Each row of numbers belongs to one of the things below and depends on some of the facts about them. Some rows are named. Which thing is each other row?

There are 2 kinds of fact about the things: kila, graba.
breflus	kila	luplon; brodaflol	kila	fuska; butrim	kila	flelam; datrir	kila	pivu; diplem	kila	dulal
dradraka	kila	zozim; draple	kila	zesor; dreskis	kila	zistan; dreva	kila	fetuk; druskol	kila	neflam
dubren	kila	ropu; duklik	kila	stuklim; dulal	kila	zuflin; fetuk	kila	komum; flana	kila	latrem
floples	kila	graka; flotrun	kila	tovi; gedro	kila	rogri; graka	kila	plova; gretak	kila	gaskuflek
gruklezar	kila	skagibri; grunen	kila	draple; grutragu	kila	zeral; guno	kila	tanuk; klata	kila	skatre
komum	kila	trole; lanal	kila	mogem; latrem	kila	skugos; lolon	kila	sotre; lonurim	kila	grutragu
lubar	kila	zaskes; luplon	kila	roru; lusun	kila	dreva; mestaple	kila	klozom; mogem	kila	zino
molas	kila	runibram; nasun	kila	druskol; netar	kila	gretak; pigrun	kila	fupo; pivu	kila	ploplanen
ploplanen	kila	pigrun; plova	kila	grunen; ploza	kila	drira; plugrasor	kila	disku; ponelol	kila	stokor
radras	kila	lanal; rano	kila	diplem; rifedon	kila	ruma; rigro	kila	sifle; ritil	kila	vilik
rogri	kila	skubras; roru	kila	gruklezar; runibram	kila	dubren; sepluk	kila	netar; skare	kila	rifedon
skatre	kila	flotrun; skeras	kila	vovos; skevas	kila	skagru; skugos	kila	pakal; sobuk	kila	sudestum
stadrer	kila	seklol; staso	kila	vetrik; stinu	kila	statu; stokor	kila	stumum; stuklim	kila	naskan
stumum	kila	zigrutar; tanuk	kila	bufluze; tipe	kila	gedro; tovi	kila	plugrasor; tridruklas	kila	zisur
trole	kila	lasos; vibran	kila	kaskes; vilik	kila	stadrer; vovos	kila	bripek; vufa	kila	trilenam
vukos	kila	flanan; zabeflu	kila	pofin; zaskes	kila	tipe; zeral	kila	stinu; zifi	kila	raska
ziflal	kila	flugol; zigrutar	kila	trofi; zistan	kila	kleplo; zisur	kila	fiplados; zoplas	kila	stestir
zozim	kila	ritil; zuflin	kila	skidruk; zutem	kila	datrir; breflus	graba	kluran; breflus	graba	skubras
breflus	graba	koplus; brikastos	graba	teklaklem; brodaflol	graba	sobuk; dasor	graba	sterom; dasor	graba	zifi
datrir	graba	kluran; datrir	graba	zesor; debas	graba	rogri; diplem	graba	drira; diplem	graba	nibek
disku	graba	teklaklem; dradraka	graba	stumum; dreskis	graba	skatre; dreskis	graba	diplem; dreskis	graba	dradraka
dreskis	graba	radras; dreskis	graba	lumun; dreskis	graba	pofin; drira	graba	nibek; dulal	graba	ploplanen
duta	graba	zesor; duta	graba	nibek; duta	graba	teklaklem; feko	graba	plenufluk; feko	graba	grunen
feko	graba	naskan; flelam	graba	rogri; flelam	graba	neflam; flelam	graba	vibran; flistoskor	graba	sepluk
floples	graba	koplus; flugol	graba	skubras; flugol	graba	fuska; fluplu	graba	flistoskor; fluplu	graba	zesor
funas	graba	grizu; fupo	graba	kluran; fupo	graba	nibek; fupo	graba	teklaklem; fuska	graba	nibek
fuska	graba	teklaklem; fustok	graba	diplem; fustok	graba	kluran; fustok	graba	drira; gaskuflek	graba	tanuk
graka	graba	diplem; graka	graba	sobuk; graka	graba	bufluze; greplo	graba	fetuk; greplo	graba	breflus
grizu	graba	fetuk; grizu	graba	skubras; grizu	graba	radras; grunen	graba	vibran; grunen	graba	ploza
guno	graba	debas; klata	graba	noves; klostus	graba	kluran; klozom	graba	radras; kluran	graba	nibek
kluti	graba	ponelol; koplus	graba	stumum; lasos	graba	klozom; lonurim	graba	skubras; lubar	graba	fluplu
lubar	graba	zolosum; lumun	graba	teklaklem; mestaple	graba	zesor; mestaple	graba	nibek; molas	graba	trole
naskan	graba	lumun; naskan	graba	pofin; noves	graba	skatre; noves	graba	sepluk; pakal	graba	draple
pibrom	graba	staso; pivu	graba	skatre; pivu	graba	rigro; platros	graba	sterom; plenufluk	graba	ploza
plenufluk	graba	drira; pliplubos	graba	skidruk; pliplubos	graba	dradraka; ploplanen	graba	drira; ploza	graba	skubras
pofin	graba	sterom; pofin	graba	zabeflu; pofin	graba	sogubo; pofin	graba	potrak; ponelol	graba	potrak
potrak	graba	nibek; rano	graba	gaskuflek; raska	graba	rogri; rigro	graba	nibek; ripogim	graba	vukos
ritil	graba	vovos; ritil	graba	trole; ritil	graba	skagibri; ritil	graba	potrak; roru	graba	skagru
seklol	graba	stafa; sepluk	graba	klostus; sifle	graba	neflam; sifle	graba	radras; sikla	graba	tipe
sikla	graba	datrir; sitam	graba	sogubo; skagru	graba	kluran; skagru	graba	datrir; skatre	graba	diplem
skepla	graba	grizu; skeras	graba	skubras; skevas	graba	sepluk; skidruk	graba	klozom; skubras	graba	zesor
skugos	graba	fetuk; sogubo	graba	sterom; sogubo	graba	mestaple; stafa	graba	luplon; statuk	graba	tridruklas
statuk	graba	teklaklem; sterom	graba	datrir; sterom	graba	teklaklem; stestir	graba	skatre; stinu	graba	skidruk
stinu	graba	ploza; stostun	graba	neflam; stostun	graba	fetuk; stostun	graba	stumum; stostun	graba	nibek
stuklim	graba	brikastos; stuklim	graba	flugol; stumum	graba	kluran; stumum	graba	drira; tabom	graba	drira
tanuk	graba	skubras; teklaklem	graba	datrir; tipe	graba	ritil; tridruklas	graba	radras; trofi	graba	duta
trofi	graba	nibek; trole	graba	mestaple; trole	graba	nibek; vagrum	graba	kluran; votoskel	graba	nibek
vufa	graba	mestaple; vufa	graba	nibek; vufa	graba	sifle; vukos	graba	dradraka; vukos	graba	fuska
zabeflu	graba	kluran; zabeflu	graba	zesor; zabeflu	graba	kleplo; zaskes	graba	gedro; zaskes	graba	lumun
zesor	graba	kluran; zesor	graba	nibek; zifi	graba	kleplo; zigrutar	graba	zolosum; zino	graba	nibek
zolosum	graba	sitam; zolosum	graba	plugrasor; zoplas	graba	potrak; zutem	graba	kluran; zutem	graba	vovos

Some things and their rows:
[11 -1 -2  0  5 -1 -2  2  3  4  4  3 -4  0 -1 -6  3  4  0  1 -5  1  0 -1
 -3  4]: lolon
[ 2 -1  1  0 -1  2  1 -1  2  1  2  1 -4 -2  0 -1  2 -1 -1  0 -4  0 -1  1
  0 -1]: brikastos
[-7 -1  5  0 -5  3  3  0 -2 -3  1 -4  3 -4  2  0  2 -4 -4 -1  0  1 -4  0
  3 -4]: sifle
[ -1   8  -2   2  -4   1   4   2   3   1   4  -4  -9   3  -2 -11   6  -3
  -5   3  -3  -1  -3  -4  -1   2]: zeral
[-5  0  0 -3 -4 -2  3 -3 -1 -1 -9  3 -4 -6 -2  3 -1 -1  3  0 -8 -3  0  2
  1 -3]: ripogim
[ 15  15  11 -11   6  -5 -19  -7  -5  -5  14  -4 -28 -66   4   1  -8  -3
  11  -9   4   4  14 -11   5   3]: tipe
[-3  0 -1 -4 -2 -2  4 -2  0 -2 -6  3 -5 -2 -1  3 -2 -1  2  0 -5 -3  0  2
  1 -3]: sikla
[-14  10   6   7  12   5  16   4 -10   8  -4  11  14 -63   8   9   2  16
  -4   0  -5   1  -6   1  11  -8]: trole
[-29  11   9   6   1   3  17   0 -14   4 -15   8  17 -61   6  17   2  10
  -1   0 -10  -2  -7   3  11 -14]: lasos
[-4  1 -2 -3 -2 -2  3 -3 -1 -2 -7  3 -2 -3 -2  4 -2 -1  2  0 -5 -3  0  1
  2 -2]: votoskel
[ 2  5 -8 -3  7 -2  5  3  5 -2 13  0  2 12  3  5 -4 -1 -4 -3 25 -4  0 -7
 -1  1]: sitam
[  3   2  -4  -1  -2  -5  -1  -2   3   4  -1   7  -3  -4  -4   4   6   2
   7   2 -13  -3  -3  -1  -7   2]: skeras
[ 33 -14  10   4  -2  -5  -3  -9 -24  -6 -17  -1  18  30  -5  17 -32  12
  -3   1  19 -12 -20  15  -5  19]: graka
[ 25 -15 -13   3  -5  20  -3  -5   9 -20  -4   6  16  11   5   3  22   1
   8  -1  35  13   0   7  -3 -11]: tovi
[ 12 -14   2   2  14 -18  -3  -1  11  13 -13  11  11  27  -7   4 -15 -13
   4  -1 -11   3  18   0   6 -17]: zutem
[ 10   4  -5  -4   2  -1   5   2   7   3  -2   3 -19  -2  -4 -16   5   1
  -3   3 -14  -2   0  -1   1   2]: ponelol
[-5 -1  0 -3 -3 -3  2 -2 -1 -2 -7  2  1 -7 -2  2  2 -1  3  0 -8 -2 -2  1
  0 -2]: feko
[-38 -34  -7  -9  -2  14 -11   5   1   7  31   1   9  21   1   1 -14   5
   2  -5 -36   2  11  12  -1  15]: vilik
[11 -2 -3 -2  5 -1  0  1  4  3  4  4 -6 -2 -1 -6  2  3  0  0 -6  0 -1  0
 -2  2]: zabeflu
[  5  -2  -4  -6   3  -4   3  -1   3   1  -8   7  -9  -3  -3  -2   0   3
   4   0 -12  -3   2   2  -1   0]: zoplas

Which thing is each row?
No name comes twice in this set of rows, the named rows included.
[ -3   8   3  11  -8   1  -7  -1   4   9  19   1   3   2   0  12  12  -3
   6   2  -2  -2 -13  -6 -13   2]  tanuk
[  9   6  -5   0   0  -2   2   2   7   4   4   2 -12  -3  -4 -12   8   1
  -1   3 -12  -2  -4  -4  -4   4]  breflus
[  8   3  -1  16  -1  13  -4  -4 -14  -4  14 -10  17 -15  -3  -6 -23  -3
 -10   1  18   4  -2   3  14  10]  bufluze
[ -8  10  10  12  13   7  13   6 -10  13   6  10  16 -67  10   5   7  18
  -6   1  -8   4  -9   0   9  -7]  fetuk
[ -1   9   2   8  17   1  10   6  -6  11   0  13  12 -56   5   3   5  19
   0   2  -9   2  -4  -1   5  -2]  lusun
[ 9 -3  2  2  2  5  0  2  2  2 10 -2 -4 -1  2 -7  1 -1 -5  0  1  2 -2  1
  2  1]  nibek
[ -6  23  -5  17 -15  -5 -11  -2  10  16  25   6   1   5  -6  20  24  -4
  15   6  -9  -9 -21 -15 -29   7]  rano
[-14   3   1  -3  -7   1   6  -3  -3  -5  -8  -2  -2  -2  -1   5  -2  -5
  -1  -1   1  -4  -1   2   4  -6]  zino
[-36 -35  -7 -11  -1  15  -8   4   3   7  30   2   4  19   1   0 -15   6
   1  -6 -38   2  12  14   1  13]  ritil
[ -3  -3  -1  -7  -1  -1   6  -3   0  -3 -13   4 -10  -6  -2  -1  -2   0
   1  -1  -8  -3   3   4   4  -5]  kluti

The same things again, as new rows of numbers:
Some rows with their names:
[-15  28 -31 -24  20  55  -3   5  25  -9  35 -13  26   8  11 -20 -28 -29
  -2  38 -10 -21 -32  19  -4  24]: nasun
[-16  23 -27  -7  31  40   0  31   3 -23  30   3  28  11   8 -16 -23 -12
  -8  36 -28 -22 -39  15   5  17]: vukos
[-29  23 -22 -31  30  44  -8   8  -4   8  42   2  36  16  -1 -28 -11 -11
  -2  32 -19  -8 -35   9  10  16]: mestaple
[-15  32 -28 -25  26  58 -10  10  27 -12  40 -16  23  12  17 -19 -28 -34
  -4  40 -10 -22 -36  21  -4  19]: lanal
[-16  28 -31 -24  21  60  -5   5  24  -9  36 -13  25   8  17 -15 -27 -29
   0  41  -9 -19 -33  19  -5  20]: druskol
[-33  -6 -33 -58  42  32   5  24  25  -6  -9 -31  31  11  47  -2 -46 -26
   5  23 -24 -18 -25  20  10   8]: zozim
[-31 -10 -34 -62  42  32   8  26  24  -5 -12 -28  30  10  49  -3 -45 -28
   6  21 -21 -21 -20  20   8  12]: stadrer
[-13  46 -22 -32  29  73 -15   4  26  -9  30  -8  19  19  -3 -21 -23 -33
   0  37  -5 -25 -52  25  -6   6]: zuflin
[-19  32 -26 -23  29  57  -4   8  24 -11  39 -16  22  10  13 -15 -23 -34
  -2  41 -11 -21 -39  23  -3  25]: latrem
[-10  52 -18 -34  34  81 -16   3  25 -12  28 -10  19  26  -1 -19 -17 -36
   0  39  -1 -23 -59  29  -1   1]: zeral
[-26  24 -30 -21  30  57   2   5  19   1  22   6  36   6   6   0 -28 -23
  20  61 -22  -4 -31  18  -8  17]: sobuk
[-16  21 -49 -32  16  71   1  11  27  -8  54 -20  28  -2   5 -19  15 -37
  -2  41 -15 -18 -32  17   4   4]: guno
[-25  49  -6 -24  42  60 -13  17   4 -10  30  14  33  23 -19 -22  -6 -25
   4  41 -22 -15 -50  25   0 -23]: stumum
[ -4  16 -34   1  41  58  11  55  -2 -22  16 -13  26   5 -19 -21 -12  -9
 -13  50 -47 -26 -47  11  15  21]: dreskis
[ -6  17 -22 -16  -1  45  -5  23 -14   9  10  18  28 -12 -23 -34 -11  12
   7  11 -13 -14 -40  -4  -3  30]: duta
[ -6  18 -42 -36   5  62 -17   3   2  16  24   0  16  -8  -9 -34 -17  11
  -1  21   4  14 -50  -8 -10  29]: sitam
[ -4  21 -41 -27 -16  59  -5   7  17   5   8   8  16 -14   1 -23 -18  -9
  19  25  -1 -12 -32   5 -21  31]: sotre
[  1  19 -35  -8  -2  47   0  33  -5 -10   2  15  22 -14  -8 -23 -15   2
   8  25 -17 -22 -39   1 -13  28]: ripogim
[-11  24 -56 -26  -4  57 -10  19   3 -20  13  22  23  -4  -5 -18  -4  -3
  23  27 -13  -7 -40  11 -26   6]: skidruk
[ -2  27 -42 -24 -15  62  -4   3  23   7   8  10  18 -14   1 -20 -22 -12
  17  22   6 -15 -33   4 -19  33]: stafa

Which thing is each row?
No name comes twice in this set of rows, the named rows included.
[ -5  17 -62 -32 -26  73   0  22   9  -4  25   5  25 -19 -26 -25  43 -15
  16  17 -17  -9 -31  -1  -7  12]  flelam
[ -3  21 -38 -10 -17  68  -9  22 -10  -8   1  25  26 -11  -2 -34 -23  15
 -15  25  -8 -17 -41  -4   2  43]  disku
[-10  22 -24 -20  44  50  -1  20   8  -6  35 -40   6   1 -17 -38 -15 -16
 -32  36 -11  13 -46   3  12  16]  lubar
[-17  23 -13 -12   3  51  -1  20   1  17   2   5  26 -15 -19 -35 -12   6
   9  32 -10  20 -37  -8 -10  15]  klostus
[-35  15 -48 -35  42  38 -16  -4  -1 -19  56  18  34  20  20 -12 -19 -14
  12  47 -24   0 -33  22 -12  -2]  radras
[-12  26 -58 -30  58 -19  -1 -14 -11 -17  51  -2 -11 -20 -28   2 -29 -43
  -1  39 -11  11 -30  10  15  51]  gedro
[ -7  10 -37 -32  -9  51   4  24  22   0 -15  -2  20 -21   9 -20 -24 -10
  14  11  -7 -18 -31   6 -12  33]  seklol
[-17  20 -14  -8  36  63   7  26  24   4  14 -27  20  -2  -9 -25 -22 -13
 -14  56 -22   9 -44   8   2   8]  skevas
[-35  17 -48 -20   6 100 -13 -18  21 -13  35  -4  35   8  21 -41 -27 -10
 -52  88  11  25 -26  -1  20  20]  plugrasor
[-32  10 -35 -30  46  35  -1  25  -2 -21  20   5  38  18  20  -8 -31 -14
  12  44 -38 -12 -31  19   0   8]  dradraka
[-15  23 -36 -41   3  48 -20  -6  -7  13  21  21  24   0  -1 -30 -26   8
  14  19   2   2 -42  -1 -17  26]  kleplo
[-28  20 -39 -27  -4   4 -13   0 -14 -14  28  26  16 -13  -5 -35  -8  -4
  15  18   6  16 -26   7 -27  10]  skubras
[-30  13 -60 -50 -11  53 -13 -10   1   8  36  33  35  -9  -8 -20  23  -6
  43  27  -5  11 -28   4 -25   4]  neflam
[  4  13 -56 -19 -14  68   4  36   1 -10  16   9  20 -17 -23 -26  13   0
   9  19 -25 -13 -46  -1  -4  25]  feko
[-29  27 -21  -3  14  41  -1  29  10 -25  40  -8  26   7   6 -31   1 -28
 -11  34 -20 -17 -31  17  -1   0]  skugos

Now the same things, written a new way:
Some things and their rows:
[ 10  -8  20 -14  40  25  -3  19 -25  19  25  60  12 -29 -28 -35   1   6
   6   4  39 -44 -21  39 -14 -21  -4  11  25 -39  12  12  -9   6  -8   9
 -17  12   8 -35   2 -21 -48  28]: kluran
[-11   8  37 -23  16  10  -2  -4 -36   6  23  39   9 -44  11  11  -6  13
  13   2  29 -38  11  40  -6 -33 -34   5  55 -42 -29  -1  14  21  12  18
 -25 -20   2  -9  46 -24  15   9]: breflus
[  9  -2   8 -29  23  27   4  -5 -22 -14  23  46  10 -57  -5   1  -7 -10
  10  12  48 -40 -13  38  -7 -39 -26   4  22 -21  14   8   5   9  -6  11
   1  -9  18 -27  10  -9 -17 -14]: greplo
[ 19  -8  18 -25  41  18 -12   1 -16   9  25  54  23 -31  -4 -31 -23   2
   1  13  50 -51 -22  40 -14 -34 -24  16   7 -30  25  21   4  19  -9   3
  -5  12   0 -37  17  -5 -23   8]: fupo
[  9  -5   3 -25  31  26  -7   6 -27   3  35  60  12 -44 -28   3  -1   8
   6  14  42 -41 -16  40  -7 -35 -13  13  34 -25   9  33   0   5   0  12
 -14 -10  14 -34  15 -18 -20  12]: vagrum
[  9  -5   8  25  27  19  26  30  14  23  21  46 -35 -47   0  -5 -45  31
  -7   8  18  -1  39  34   4 -24 -35  25  82  -6  -1 -51  -4  47  -5  47
  34 -42  17   5  26 -30  31 -20]: gedro
[ -5  -6   1 -14  30  27   8  -6 -16  -3  26  51  20 -49 -13   1  -5 -10
   0  14  43 -30 -12  30  -1 -29 -31  17  17 -18  11  10  -7  21 -23  10
   5 -17  18 -34  11  -6 -17 -35]: bripek
[ -5  -7   0 -15  30  27   7  -6 -15  -3  26  50  20 -49 -14   2  -5 -10
   0  13  43 -30 -12  30  -1 -29 -30  17  17 -18  11  10  -7  21 -23  11
   5 -17  18 -34  11  -6 -17 -35]: ruma
[  9   1   2 -30  21  27  -1  -7 -14 -17  28  45   6 -56  -5   4 -14 -10
   9  15  54 -41 -12  38  -4 -33 -25   2  15 -15  23   8   4  11  -3  12
   7  -3  11 -31  11  -4 -18 -11]: platros
[-12  11  44 -28   8   7   8 -14 -29  -3  13  29  10 -55  35   5 -12   0
  20  -3  32 -39  10  37  -9 -35 -46  -2  49 -42 -26 -19  18  25   7  17
 -16 -19   7  -6  42 -17  18 -10]: lonurim
[ -6   9  26 -17  24  23  -2   4 -42 -22  20  26   0 -37  -8  17  -1 -10
  -4  21  45 -36  22  42 -10 -21 -36   1  33 -26 -17 -22  17  38  16   8
  -4 -23  -9  -4  43 -12   6   5]: dradraka
[-11  10  27 -11  17  16  -2  -6 -25 -13  20  27  -1 -40   9  10 -11  -1
   6  11  43 -35  23  39   9 -25 -32   1  27 -28  -8 -29   8  28   6  19
  -4  -4 -10  -8  36 -15   7  -1]: molas
[-24   4  19   0  25  16   2  -7 -21   0  22  35  12 -35   1  12  -8   0
  -4  11  36 -25  19  32  12 -19 -39  15  26 -26 -17 -19  -2  38 -10  18
  -2 -19  -4 -16  39 -13   9 -25]: staso
[  9  -1   5 -27  23  29   2  -5 -21 -17  24  45   8 -56  -8   3  -8 -11
   8  15  51 -40 -11  38  -5 -37 -25   4  18 -18  18   6   5  11  -7  11
   4  -6  16 -28   9  -7 -18 -14]: stafa
[  7  -1   5 -34  21  27   6  -1 -24 -22  30  41   9 -55 -16  -1   2 -23
   3  21  52 -41 -12  33 -26 -25 -24   0  20 -15  20   5   8  16   1   1
   5 -18  10 -29  12  -5 -18  -9]: seklol
[ -9   6  44  -1  28  16   3   8 -23   2   7  28   2 -26  10 -30 -10  -5
   5   0  40 -38  14  39   0 -14 -25  -1  16 -42  -6 -49   0  31  -3  14
  -4  17 -12 -10  20 -16 -24  11]: rigro
[-10  11  19 -12  15  17  -6  -5 -29 -17  27  28  -5 -40  -2  21  -5   4
   4  15  45 -35  28  39  15 -29 -23   2  30 -22  -4 -21   8  20  11  21
  -7  -5 -12  -8  38 -19  13   5]: sepluk
[  8   1   1 -29  15  24   0  -9 -10 -20  31  41   2 -57  -3   0 -10 -12
  11  14  55 -41  -8  35  -1 -32 -17  -1  12 -13  32  -1   1   4  -4  13
   7   6   6 -32   5  -7 -18  -9]: sogubo
[-12  10  25 -12  19  15  -6  -5 -28 -10  23  30   0 -38   6  16 -13   4
   4  12  42 -35  23  40   9 -24 -34   3  32 -28 -15 -20   9  30   9  19
  -6  -9 -11  -9  43 -16  11   3]: roru
[-36  -4  -1   0   3  11   1 -21 -48   2 -30  27   1 -49  -5  30 -21  -4
   3   6  46 -15  26  26  36   2  -5   5  27 -41 -31   3   3  57 -31  21
 -26   6  17 -10  47   0  -6 -21]: draple

Name these rows:
No name comes twice in this set of rows, the named rows included.
[  9  -4  -2 -29  30  25 -12   3 -20   5  41  63  10 -46 -27   8  -9  11
   6  16  45 -41 -19  41  -8 -31 -15  12  34 -22  12  43   0   9   3  12
 -11 -10   8 -39  22 -14 -19  15]  skagru
[-34   6  27   7  28  14  -1   4 -12 -10  23  34  12 -29   9  21  -6  -1
   0   7  41 -27  18  34  19 -20 -56  13  28 -25 -27 -15  -7  30  -8  19
  -4 -16  -5 -16  31 -13   8 -22]  lusun
[-10  10  24 -12  15  16  -2  -7 -23 -16  22  27  -3 -41   7   9 -10  -2
   6  11  45 -35  24  38  10 -26 -27   0  24 -25  -1 -30   7  23   6  19
  -2  -1 -11  -9  32 -15   6  -1]  zoplas
[ 12   0   0 -27  21  31   1  -4 -24 -28  26  41   2 -56 -15  10  -3 -13
   7  19  55 -41  -4  39   1 -42 -19   2  15 -12  26   1   5   3  -3  13
   6  -3  13 -25   6 -10 -15 -10]  noves
[-13   6  20 -13  13  16  -3  -9 -40 -11   2  28  -2 -45   4  20 -15   0
   7  10  46 -32  23  39  14 -22 -25   0  32 -34 -19 -13  13  35   1  19
 -14  -3   2  -6  42 -11   4   0]  floples
[ 11   0   3 -30  23  30   0  -6 -18 -21  25  44   6 -57  -6   5 -13 -12
   8  16  54 -41 -12  40  -5 -36 -28   2  14 -15  22   6   6  13  -4  12
   8  -4  14 -29  10  -4 -20 -12]  naskan
[-22  14  26 -30   2  10   9   3 -33 -34  45   7  -4 -38 -18   2  26 -42
 -13  34  51 -36  29  18 -57  19 -21 -17  33 -13   1 -40  19  44  33 -16
  -1 -40 -36 -12  45  -8  12  17]  ritil
[ 14  -3  24 -41   7  11  22  -4  -7  14  24  54   8 -76  24 -22 -16   4
  29  -9  27 -39 -25  32 -32 -44 -28   3  64 -34   7  13   9  -1  -3  19
  -9 -21  37 -27   8 -21  -2 -11]  skubras
[ -6  -9  19  -2  40  26  12   8 -12  12  14  49  20 -34 -11 -40  -3 -14
   0   2  40 -34 -17  30  -8 -15 -22  15   5 -33  14 -16 -16  24 -31   7
   3   7  13 -34  -5  -8 -47 -20]  nibek
[ 10   4  -3 -38  25  23 -14 -11   3  -9  36  52   4 -56   5   4 -41  -5
   9  16  61 -44 -25  43  -8 -19 -38  -1  12 -13  23  29   4  32   4  10
  14   0  -1 -44  27   8 -23   0]  sterom
[ 11  -1   5 -28  24  30   2  -4 -24 -20  21  44   7 -56  -9   4  -8 -12
   8  16  51 -41 -11  40  -5 -40 -26   4  18 -18  17   5   7  11  -5  11
   5  -7  17 -26   9  -7 -18 -13]  pliplubos
[  5  -2  35 -19  33 -13 -31 -14 -28  23  43  42  31  -6  11 -13 -25  39
  -9  18  38 -55  22  34   5 -51 -20  34  25 -38   7  28  18  18  10   9
 -35   7 -34 -21  67 -21  53  20]  datrir

